The symbols move the points like this.
sed za dop
sed ve ros
bis za mip
bis ve ren
kuf za zon
kuf ve bak
mip za gaz
mip ve sed
bek za zum
bek ve ruf
ler za met
ler ve ged
det za ged
det ve ked
lud za kud
lud ve gaz
das za det
das ve nur
tik za nur
tik ve sis
zon za rap
zon ve vem
dop za lut
dop ve fir
gaz za nug
gaz ve dop
ren za sed
ren ve kif
vum za sis
vum ve ked
tek za lud
tek ve mip
guk za gid
guk ve deg
sig za fir
sig ve zum
lev za lif
lev ve biz
vef za tek
vef ve sed
zan za deg
zan ve tek
ked za vum
ked ve niz
tos za tuk
tos ve kug
fir za sed
fir ve zek
gop za rog
gop ve pid
kub za bis
kub ve giv
pid za kuf
pid ve nep
mib za mup
mib ve bis
zat za doz
zat ve gid
kif za lud
kif ve pib
biz za zan
biz ve gid
nep za bak
nep ve nok
ros za mib
ros ve gop
foz za pib
foz ve lud
mup za pip
mup ve bak
ruf za bak
ruf ve baz
mal za gid
mal ve giv
pip za gop
pip ve zuz
rap za nep
rap ve vog
kud za bis
kud ve nov
deg za tos
deg ve lud
giv za kif
giv ve nov
bak za vem
bak ve ruf
nug za ros
nug ve bez
tuk za vef
tuk ve dov
nov za dop
nov ve lut
ged za seb
ged ve sis
bez za pip
bez ve zon
zum za zek
zum ve pip
dov za giv
dov ve lif
nur za ked
nur ve zat
vog za nok
vog ve met
niz za lev
niz ve biz
met za seb
met ve vul
der za pib
der ve baz
mif za sig
mif ve kif
pib za vef
pib ve kud
sis za zat
sis ve tos
baz za ruf
baz ve mib
zuz za pid
zuz ve rap
liv za lud
liv ve vef
ful za nur
ful ve zuz
zek za lut
zek ve ros
gid za biz
gid ve tos
nok za doz
nok ve seb
lif za bis
lif ve tek
kug za dov
kug ve liv
rog za bez
rog ve kuf
doz za mog
doz ve seb
seb za ful
seb ve rap
mog za met
mog ve ler
lut za lif
lut ve pip
vul za das
vul ve tik
vem za vog
vem ve mog

In the rows, zero is written as 161.

The rows follow the links: the fewer symbols apart two points are, the more alike their rows tend to be.

Each row, then its point:
 198   171   105   203   112   151   118   182   134   143   222   203   180   134   237   194   171   158   222   102    74   125   197   105   183   106   152   126   165   115   152   192   238   105   232   109   164   110   176   134   166   195: lud
 135   140   222   241   216   104   144    98   135   167   152   144   149   152   117   195   128   181   189   202   174    64   177   204   135   246   165   133   142   143   175   146    75   252   130   209   146   124   151   182   117   192: ged
 173   152   178   194   160   151   163   132   192   165   114   127   116   147   116   162   189   194   158   236   103   145    87   257   134   245   192   152   164   148   164   186   112   210    34   226   133   192   196   161   178   172: nok
 160   187   160    90   115   211   187   142   148   172   105   120   146   192   171    99   217    95   108   162   187   259    94   136   208   146   134   236   189   207   131   162   154   166    91   141   108   231   163   186   171   152: mup
 141   134   218   203   222   100   147    95   119   169   146   160   163   162   118   162   125   158   204   172   224    69   203   145   156   232   122   116   129   155   167   134    71   234   187   195   148   108   148   215   108   196: das
 143   174    95   130   131   153   115   199   154   203   209   224   150   125   216   105   188   173   155   183    79   179   176    96   104    36   130   137   153   178   146   131   212   152   241   121   157   218   221   147   151   169: ren
 139   159   159   164   161   183   190   209    83   123   128   146   193   157   159   153   231   104   113   106   108   147   138   148   231   109   100   182   186   144   116   104   234    99   142   154   110   195   211   200   229   136: nug
 154   159   109   176   149   156   125   215    86   159   185   197   162   121   199   158   194   177   135   121    59   129   181   113   148    33   118   147   165   145   126   134   252   137   208   118   159   181   207   168   157   181: mip
 191   142   156   188   161   162   164   163   222   134   215   176   193   162   167   235    93   169   217   119   204   147   226   166   178   217   194   127   149   123   192   224   155   108   237   161   211    62    88   126   179   134: tos
 186   163   146   170   150   144   112   211   143   120   180   140   174   163   169   259   112   240   136    81   129   105   173   153   175   105   214   148   150   124   172   224   261   127   201   136   220    77   109   153   120   155: zan
 131   136   227   231   222   104   155    81   131   169   156   150   151   160   122   177   135   154   206   199   194    67   190   170   152   244   146   121   148   148   179   140    63   252   148   207   150   111   160   185   117   194: vul
 142   145   132   162   166   169   184   238   125   178   186   199   223   148   173   116   196   142   118   188   116   172   203   149   135    47   160   181   181   154   141    59   243   124   222   141   172   227   220   121   156   141: dop
 191   148   115   128   155   161   150   170   261   176   226   228   145   153   177   163   110   185   219   151   199   211   223   141   102   169   159    98   161   177   189   190   138   102   274   161   205   130   141   131   222   135: dov

Each walk starts at a row. The symbols on each line, taken left to right, move it on to the next point.
Answer with the point's row; about right is enough.
---
 126   128   212   153   253    96   143   119   101   156   136   142   151   168   121   181    96   203   155   112   242    82   195   125   154   171   145   130   122   165   184   153   100   230   204   187   160   106   130   227    97   181
za za za ve ve za	 206   153   134   172   130   164   154   173   236   150   227   214   182   153   193   200   105   157   249   137   202   177   221   144   152   201   156   111   167   140   197   215   143    88   257   155   204    89   125   117   211   135
ve ve ve ve ve za ve ve ve za	 150   209   144    97   111   199   147   145   119   195   145   145   133   185   220    79   222   118   121   157   141   242   109    91   182    79   132   233   174   206   144   156   170   186   123   110   118   223   169   192   146   186
---
 165   167   170   105   139   202   207   151   172   128    88   118   147   179   139   149   224   131   138   131   179   222    96   181   222   204   109   191   173   182   126   169   129   125    67   177    89   198   174   206   257   131
ve ve ve ve za za ve za ve	 171   172   179   130   146   189   189   132   194   143   101   131   110   165   119   142   217   138   149   199   144   203    63   231   177   229   140   182   179   177   139   182   118   166    29   193    97   207   188   187   222   145
ve ve ve ve ve za ve	 169   159   171   150   161   173   194   130   192   148    93   131   127   161   111   156   227   175   149   202   127   167    83   246   166   242   150   159   163   163   143   178   115   186    37   213   104   210   193   178   238   151
---
 179   205   181   113   113   213   164   123   169   167   115   105   131   190   187   113   218   112   135   179   174   250    76   162   206   180   150   239   176   190   145   191   125   180    43   146   114   216   145   182   175   171
ve ve ve ve ve za ve ve za	 155   162   161   103   161   196   217   174   160   121    94   121   166   185   114   152   229   116   121   115   172   201   118   172   224   171    85   185   179   159   118   145   165    95    90   172    85   199   190   210   266   117
za za za za za ve za za za za	 164   172   181   173   136   175   149   129   178   153   104   108   108   155   129   158   227   158   140   211   100   173    72   225   173   226   168   187   175   167   145   185   129   197    17   201   116   210   184   171   189   187
---
 162   161   166   132   150   200   201   142   166   130    86   118   129   160   120   155   229   134   126   159   134   190    78   218   199   214   107   178   174   162   134   169   133   136    41   192    95   213   201   203   247   136
za ve ve ve ve za za ve	 147   146   172   118   228   117   117   174   134   150   137   140   116   164   133   215    94   284    83    98   193   109   158   151   140   114   189   145   122   184   181   189   196   206   201   157   206   116   121   209    77   171
ve ve ve za za ve ve za ve	 163   166    95   101   151   145   110   169   159   205   189   214   123   133   199   105   181   209   137   154    98   190   154    89    85    36   122   115   143   204   145   163   190   183   227   121   154   218   207   189   154   172
---
 123   131   226   188   231   105   156    99   130   160   148   154   161   168   111   184   105   171   190   151   235    73   201   167   154   224   135   116   127   165   187   140    78   227   180   205   155   109   138   216   114   174
ve za za ve ve ve za za	 165   144   198   224   173   132   158   140   182   171   145   128   120   156   109   184   162   205   163   244   110   105   121   253   127   249   208   144   157   143   174   180   101   226    55   218   158   167   177   150   139   188
za ve ve ve ve ve za za ve	 157   152    96   102   160   164   152   206   193   214   202   234   152   125   184    90   171   184   140   188   125   206   193   135    71    60   147   123   150   203   147   114   186   143   260   143   174   234   217   152   180   140
---
 190   202   109   188    91   166   104   139   141   184   216   205   168   129   264   148   206   132   233   137    90   177   181    70   167    85   121   150   162   148   160   197   177   149   220   103   152   145   167   131   148   211
ve za za za za za	 149   165   151   127   161   200   208   221    97   146   136   152   209   176   157   118   231    83   100   136   131   183   151   142   212    91   108   221   199   157   120    84   233   112   143   134   121   208   200   164   192   136
ve ve za ve za ve ve ve ve	 140   127   219   202   219   122   156   102   151   154   171   155   172   176   128   203    88   164   219   155   241    86   213   159   163   241   173   121   128   150   194   162    91   209   209   199   192    76   111   186   132   175
---
 183   170   101   196   133   153   110   205   116   139   209   184   164   127   202   212   154   191   162    90    79   111   190   120   169    76   156   136   152   122   158   203   271   111   227   126   187   117   164   150   141   188
za za za za za ve za za	 168   139    98   101   178   153   111   204   178   171   189   205   114   141   160   151   125   266   118   128   147   174   181   132    93    42   152   113   119   186   151   170   226   146   261   137   200   179   180   174   139   152
ve ve za ve ve ve	 144   171   172   154   162   203   217   239   137   173   177   173   248   175   167   105   165    86   114   210   172   210   178   175   182   114   191   234   194   151   152    56   222   114   173   140   180   216   186   102   151   111
---
 189   160   153   203   135   161   149   194   182   115   205   158   192   170   194   260   117   203   177    93   150   120   200   169   195   165   213   153   157   110   183   225   224   100   217   144   218    63    99   117   153   165
za za za za ve za za ve	 149   162   174   122   173   193   217   184   140   116    92   124   191   174   123   160   227   106   115   114   148   190   122   179   230   164    94   184   183   155   113   124   179   107   105   163    97   197   202   198   253   122
za ve ve ve ve ve ve za za za	 121   129   205   158   235   104   137   115   113   158   149   156   152   177   126   176    97   195   160   122   249    82   195   125   161   182   140   120   119   165   183   152   108   223   210   182   161    94   109   223   109   173
